Below is a small trained network, with its code and all its weights. Each question gives an input and a class and asks what happens when units are switched off, that is, made to give their printed mean instead of their output.

import numpy as np


def w(rows, s, z=0):
    codes = np.array(rows[::2]) - 128.0
    scale = np.full(codes.shape[1], s)
    scale[-1] = z or s
    return codes * scale


def f(y):
    return y / 2 * (1 + np.tanh(0.7978845608 * (y + 0.044715 * y**3)))


def log_softmax(a):
    a = a - a.max(-1, keepdims=True)
    return a - np.log(np.exp(a).sum(-1, keepdims=True))


def net(x, mask):
    res = np.array(x, float).reshape(1, 2) / 4 @ E
    y = f(res @ A[0][:, :-1].T + A[0][:, -1])
    res = res + np.where(mask, y, B[0][:, -1]) @ B[0][:, :-1]
    return log_softmax(res[-1] @ U[:, :-1].T + U[:, -1])


A, B = {}, {}
E = w([
[213,151,65,242],'x0',
[55,6,167,164],'x1',
],0.013)
A[0] = w([
[166,132,105,204,254],'N0',
[75,215,186,56,223],'N1',
[121,183,191,44,174],'N2',
[176,251,117,128,154],'N3',
[202,236,116,113,232],'N4',
[96,193,156,67,83],'N5',
[32,40,194,107,224],'N6',
],0.014,0.0053)
B[0] = w([
[153,189,157,153,207],'N0',
[210,208,54,67,211],'N1',
[217,204,54,74,198],'N2',
[137,79,15,70,214],'N3',
[188,78,57,95,227],'N4',
[173,215,163,81,174],'N5',
[55,53,88,5,250],'N6',
],0.012,0.021)
U = w([
[230,107,90,95,4],'0',
[166,254,185,247,254],'1',
[104,175,218,102,2],'2',
[242,242,87,115,243],'3',
[73,220,212,93,2],'4',
[91,216,220,79,2],'5',
[108,124,31,35,58],'6',
[4,26,109,52,253],'7',
],0.0093,0.0079)

Each question gives the input, the list of numbers given to net, and the class t.
The units are the neurons (one row each of A and B). Each row of codes is followed by its name. A weight is (code - 128) times the scale printed after its matrix; where a second scale follows, it is the last column's (A, B and U).
mask holds one flag per neuron, in row order. A switched-off neuron (its flag False) gives its mean, the last column of its row in B, instead of its output. The means were averaged over made-up inputs and are rounded, as every weight is.
A unit's drop is (log p(t) with every unit on - log p(t) with that unit switched off) / (log p(t) with every unit on - log p(t) with every unit switched off).
The circuit of an input: a set's keep is (log p(t) with only the set's units on - log p(t) with every unit switched off) / (log p(t) with every unit on - log p(t) with every unit switched off). Starting from all 7 units, units are removed one at a time, each time the one whose removal leaves the highest keep (on an exact tie, the one counted first), for as long as the keep stays at least 0.8.
units of the circuit, in order: the units of the circuit, biggest drop first
most important unit: the unit with the biggest drop
top k neurons: the k neurons with the biggest drops, biggest first
drop when u is switched off: that unit's drop, to one decimal
input [-1,-2], class 3: most important unit	N6
input [7,-7], class 0: top 3 neurons	[N6; N3; N4]
input [1,-1], class 0: units of the circuit, in order	[N6; N1; N2; N5]
input [5,6], class 7: units of the circuit, in order	[N1; N2]
input [7,-6], class 0: units of the circuit, in order	[N6; N3; N4]
input [4,-4], class 0: top 4 neurons	[N6; N4; N3; N1]
input [2,-6], class 6: top 2 neurons	[N3; N4]
input [-4,3], class 7: units of the circuit, in order	[N6; N4]
input [8,4], class 1: drop when N5 is switched off	0.0
input [2,2], class 1: drop when N6 is switched off	0.5
input [-6,5], class 7: drop when N6 is switched off	1.1
